Rows lie near named flat spaces through zero. A row that begins with a name and a colon came from that space; any other row is followed by the name of its block's space that it lies nearest.
fb_zr: [ 12  20  -9  12  -8 -10  -2   4  -1   1  11 -23  -4  -2  -2  15   7 -16
  -4 -12 -10   1   4   1   6   3   4  -1   6 -11  16  -2  -9 -19  11  -1
   7 -11   0   0   4  -4   4   8  15  -5  -2   1   5  12  18   6  16  -5
  -5  -7  12  20  -1  -1  -4   0  -2 -14  10   2  24 -13 -11   8  -1 -29
  -7  -1 -20  -5   6  -9   0   4 -16   0   2  17   7  -8  -4   3  10   7
  10  -4 -17   1  -1   8   7  -3  -3  -2  -5  16  10 -13 -12 -16  -1  -5]
fb_zr: [ 46   1   5  12 -17 -15  28 -27   1  -3  13  -6  -9 -29   2   6 -10  -6
  -3   7  -9  20  -7  -9 -11   4  -7  13  37 -39   1 -12  10  19 -19 -18
 -10  23 -16   3  28   5 -17  13  12  31  20 -10  29  36 -18  15  -7 -11
  25  -5  15   7  25   4  -6   6  14  31 -19 -31   9   7  -4  10  -4  12
 -16 -10 -17  -9  14   3   8  17 -14  -7 -18  16   3  19   0  -1 -14 -18
 -14 -16  -1  -2   9  21  -3  -6  27  11   5  -1  -5  -6  -9 -16  17 -20]
tq_jc: [ 17   5  17  -1  -2  -6 -21 -13   6   5 -16   4 -28  22   1 -16 -11  -6
 -16  -3  17   8   7  15  26  16 -14   9   9  11  14  -3  29  -5   9 -13
   4  10  -7  -7  13 -17  -6  -7 -15 -14  -3   1  -1  -9 -10   2   2   2
   9  13   5 -14 -22  12  13 -19   9 -12 -12   8   6  -9 -14  11 -27  12
 -11 -17   2 -15  29  10  -2 -19  20  -4   8   5   1   0   7  20   4  -3
  17  11 -13  -8   7   6  -3  -3 -15 -10   7  -5   6   4  -6   8  -9  10]
ch_hf: [  3   2   5 -12   1  -3 -16   4   2  14  -3  28 -20  -1  -4 -14  -1  -3
   5   5  10  22   1   9  -7  -2  -7   6   3  -6  -6   2 -20  21   2  -3
  -2  -3 -14   0   0  13  12  12 -20   2 -13   6  -9  -6   2  13   1  18
  -9  15 -14 -17  -5 -10   6   7  -9  13 -17  24  -5   3  -7  12 -24  -4
 -19  -1   9  -5   5   4  18 -18  -6   8  21  -1   4  11   4  16   7  -1
   4  22   2  -6   0   7  -2 -15  16  -1  -4 -11  14 -13  11   8   9 -14]
qq_jf: [  4   9  11 -10  14   1   3   2  15  10  -9  24  10  -5  -4   9  10  -3
  -8 -10   4  -3  -4   7  -4  -5  -5   5  -8   9   1  10  10  10  -3  13
   6  -3  -9   6  10  -7  -5 -13   0   1  -7   2  13   5  14 -15  -6  -7
  -3  -4 -13  -2   0  16  -5 -12 -11  13  20 -14   6  -5  -3  -2  -6   8
  -7   2   5   5  -5   8 -10  30  -1   2 -10 -25   2  26   2 -10  21  18
 -11  -4   5   2  -4   6  13   6   7 -12   8 -12  -3   9   5 -13   2   6]
[ -9  -4  11  10   7   4  -8  -3  -5  14  -5  -1 -13   5  17   5   5 -20
  -3 -12   6   3  -6   6  22  -2  -7  -8   8  23 -16 -17   4 -10   2 -13
  29 -13 -10 -17   2   5 -17  -6   5  -9  10 -13  -2 -11  -8   8   6  -6
  -4  -1   2 -28 -12  10   6 -17   9   0  21 -20  -2  13 -14 -13 -15   1
   3   6 -19   0  22   4  13   1  14  -1   5   9   8   9  -4 -16  -7  -1
 -11  -5 -17 -10  16  15  22   1  -6  -5   0  17   8  19   0   3   5   8] | tq_jc
qq_jf: [  1  10 -11  -7  -5 -28 -17   0  -4  -7   5 -20  -2  12 -10   6   3 -15
   4  -6  -3  21  -9  -5  -2  12  11  -5  12  -3  18  -1 -13 -15  -1  -7
 -19 -16   0 -14  11  16  -5  18 -25   1  12 -19  -8   1  16  10   5   7
   5   9  19  -5  -3 -28   1   2  12  -5 -25  -6   5 -16   8   6   5  -6
   5  11   9  -7  27 -13  13 -14  -8   2 -16  17   1  -9  -3  26  -9  -9
   8  14 -21   6  -2  -4   9   6 -12   8 -11   4  -9   9   3  13   7   5]
[ 16  12  16  -6  -8   3  -1  11  31 -19  -5  -6 -11  -1 -34 -13  11  11
  12 -38  24 -18 -25 -13 -22  -3   5  35   2  13   5  15 -14 -11   0  -5
   3 -15 -21 -28  -5 -15  16  13   5 -11  28   8 -21 -22  -6  21   3  -7
  -2  14  -1 -12  16   0   4   2 -16  15   5 -14 -24  -9   5  -4 -25   9
  11   1   5   1  17  12 -27  17  -5 -14 -12  -5 -20   4  29  11 -11   2
 -10  19  -4   7  22 -18 -29  -8  -7   4  22  -4 -18 -33  10   2  23 -22] | tq_jc
[-13   1  -8   2   6  15   6  -3   3 -13   9  -9   2  -1   8   8  -4 -22
  12   3  -1  -1  -1  -9   0   6  -7  12   3 -12   4 -11   2  -9 -19  20
  -3   2  14 -11 -12  -4   6 -11   0 -14 -14  -8   5   5  -3   0   1   5
   1  16  -9   4   8   9 -11  -5   2 -12 -14  21  11   5   8  -2 -10 -11
   0   6   4   2   2   6  16   3   0 -11  29  15  -9  15  10   7  -7  -3
  -6  -7   4   8  24  13  -3  -1   8  21  -8 -18  -6   8 -11  20  11  -9] | fb_zr
[ -2   3   8   0  13   6   3   7   4  -8   6  12   3   2   3  12 -20 -23
   0  -8   1  -4 -10 -10 -11   1 -14   9 -14   0  -3  -3  11  12 -15  15
  -6  27  16  14   8  17 -20  -9   0  -4  -7  -4  -2  -3  -3   4 -11   2
   5  16  -4  -1   1  -6  -6 -10  25  11 -23   7 -12   6 -15  -1   4  23
 -15  12 -11 -18 -16   6  18 -19  -7   9 -11   5 -11  12   3 -20 -11 -14
  -5   5 -10  -4  13  24  -8  10  15   9  23  -8  -1   3  -7  -3  26  14] | fb_zr
fp_pf: [ 16   8   8  28 -11  -2  -3   9  19   7 -10  14  -8  27  -9  17   3  15
  19   1  -2   2  15 -28 -10  -2 -10  12  13   1 -21  -9 -10   7  33   2
  -8  -5   8   1  20   3  18   2  33   6 -11  16  -5   1  -3  -2  -6  20
  15 -10  -1 -16   7  13   2  15   5  16  -5   1  -4  22  -4 -16  15   4
 -14   7  27  22  -1   1   3  16 -21  12   7 -10  -2   9  13 -29   5 -12
 -21 -21   0 -14  -3   4 -27 -12 -15  -4 -14   6  -6  12 -17  -9  -3  -8]
bh_tc: [  2  -3   2   1   5 -21  -1   7  -5  19   7  -8  -4  -6 -13 -22 -17  -4
 -12  -5   9  10  14  -7  17   2 -23   8 -12  18 -13 -12   2  14   4  -1
 -22  -9 -11 -20   9   2   8   6   7   1  13 -15 -17 -14   0 -18   2  -4
  -7  -2  -8   7  21  -3   9  14   9  -9  -2   6  -1  13  10  14   6 -15
 -11   0 -16   8  -6  17 -14  -1  -1  15   7   3  12  -7   8  16   0  -6
  17   2  19 -12  -3  -3  15  15  13   2   5 -10  14  13 -13  -3  16 -15]
fl_gg: [ -1  -6   2  13 -36  31 -17  12  -4 -26   4   5  24   6 -12  -3  31   6
 -14  -2   6  10   8  24   0   9 -30  29 -11 -20   9  23  11 -10   2  28
  11 -12   3   8  -9   7 -28   0  -2  20   9  -1  23   2   7 -15   3 -15
   4 -14   8  -2  -8   7 -19  13   9   1  -2  17   7  10  -7   1 -19 -20
   7 -26   9 -35  -1   3  10  -9  19  15  22   6   7 -25 -13  27  -1  14
   1  -1  25   1  28   2   5 -29  -1 -12 -27  15  27  -4 -14  -7  -9 -18]
[ 13  14   8   3 -22   2  16  -3  13  -9   3  -6  13 -14  -4   6 -27  -8
  -5 -19   2  -1 -31  18 -11   1  14 -20  10  31  -5  -4   7  -2 -14   1
   7   4   7  -9  16  19   8  14  11  14 -12  -6  16 -18 -12  -2  16 -13
  13 -28   8  -5   6   1  -7   6  -3   3  22  -7  20 -13   5  11  27  17
   9 -15  -6   4  11 -19   3  25  -7  -6   5 -30 -17   1  -1   5  19  13
  -8  -8  -5  -1  -9   4  -3   8   2  -5   3  10 -25  13  -7  -4  -1  22] | ch_hf
qb_sc: [ 21  10  14   5   6   9  -9   6   6  -6 -11  -5  -4   4  -2  14 -19   9
   3 -14  13   8 -12 -28 -25   6  -3  39  -4  14  -3   2  18   5   4  18
 -14   6   3  -5  13  11  -8 -16  -6   9   6   4 -14  18   3  -4 -10 -11
   4  25  -8  54   1  -7   6  -5  -2  -9  -3  -6  -1   9  -9 -20  17   8
  -2 -22  12  13 -10  -1  11  -2  -8  -5  -2  -2  11  -3   5 -21   9  -6
   0   4   6  -7 -14  -5  21 -16   9  -8  23  19  -8 -11 -15   7 -10   1]
qf_tl: [  0  -2  -3  -6  -2  -7  -4 -12   2  -2   3  -1   4  -7 -13   5  -7  -1
  -2   3  11   2  -6  -4   7  -8   0  -3   8  -9   5  12   9  11   3  11
  -6   2  -5   9  12  21  16   1   2   3  -8  -3  -1  -5   1  -7 -21   3
   9  -6  13 -22  10   5  22  -2  -3  -7  15 -11 -11   9   2 -30 -11  12
  11  26   4 -15  22   8 -20   1 -14   2   7  -9 -14  11  -1   4 -13  21
   9  -5  17  -6   7   0  15  -1 -11   0  22  -8   3  -2  12  -9   7   0]
[-11  -8   1 -10   3  -5  -9   7  -3   9  -9  -6  -3  -7   3   5  23   1
   4  11   5   3   7  -4  -8   3  -9  -4  -7 -11 -10 -11  -6   6   8  -3
  -9   6  -8 -27  -5  10 -13   1 -21  13   8  22  16   9 -17   4 -10  26
  -5  12   9   5 -13   2   0   1  14   6  -9  -9  -2   1  12  15 -14  -3
  -6  -5  -2  -5   3  10  -1   7 -10  11  26   6 -11   6  -9 -13  -9  -1
  19   9   7  -4   3   8   8  -6  -9  12  -7   1  -2  -7  -1  14 -14 -11] | ch_hf
qf_tl: [  9  15   9  -5   4 -30  15   9  14  -5  -6  -8  12 -11  10  -5   1  -3
   9   5   5 -14  10 -12   4 -13 -10   0 -20   1 -17   5   7   8  -8   2
 -23  -4  -3   9 -22 -12   3  10  -4 -10  24   7  -7 -11 -18 -23   6  -2
 -14   1 -11   4  -1  -9 -13  14   6  -1   3  -6  18   0  -5  18  12   3
   4 -12  -8   2 -20   1  26  -2  22   7  23 -15  -3  -2  10 -10  -6   7
   3  -8 -14   4   4 -15 -21   3  -4  -4  -3 -13   2   0 -19   0  -5 -14]
[ -7  -5   5  15 -49 -49 -45 -20 -25 -17 -11 -34  19  19 -11   9   0 -50
  22  11  -6  36  13  42   3  54  19   7  33 -19   5  -5 -21 -44 -51 -43
 -20 -16   2   5  -7  29   4  15 -38 -30 -26 -48 -31  26  -7 -11  41  35
  17  16  51  22 -17 -41  10  30  18 -44 -33  11  25  35  44   8  26   0
  28  32 -28 -26  48 -15   4 -62  20 -30 -38  63 -13 -36 -31  47 -38 -55
  41  30 -61   2 -55   4   4  14  27  32 -34  16  -1  44  19  16  15   2] | qq_jf
[-18   3 -28 -13  17 -17  -6  -1   7  11 -16   5   4  -3  -2   3  10  -4
  22  31  28 -20  22  -4  -3 -11  -9  -3   1  -6 -10 -12   2  24 -11 -18
  -6 -19  -6   2  15 -23 -10  18   6   3  16   9 -15  -3   1  -4 -13   2
  -5  25 -10  -8   9 -19  -3  -5  -3  -9   9  -6  -3   0   2  -4  -3  20
   2  22  -1 -14  -6   3   0 -12  17   2  -5  -1 -37   0  16 -28  -8  20
  -3  -8  -1 -16  -4  -3  -9 -12   4   2 -14  -6 -20  19  10 -27   6   2] | qf_tl
[  5  -5  12 -10  12   8   4  25  21   4   2  21 -16  -6  -9 -22   5  30
 -12   5  31 -24  25   8  -8   4   8  13 -10   8   3  13  31  -9  -4  -8
 -13  11 -14  -2  13 -36   4 -35  24 -13   0 -18   4   8  12  -1  22 -15
 -12   8  -3   0  -5   1 -11  -6   0  -4  12  10 -23  -2  -5  13 -14  17
  -5 -15  -6   7  13   2 -44  13  25  -5  -1  -4  -1  -6  13  14   6   4
  35   6  -5  10 -31  -3   9 -13   1   7 -19  -4  -9   0   9  10  -2   7] | tq_jc
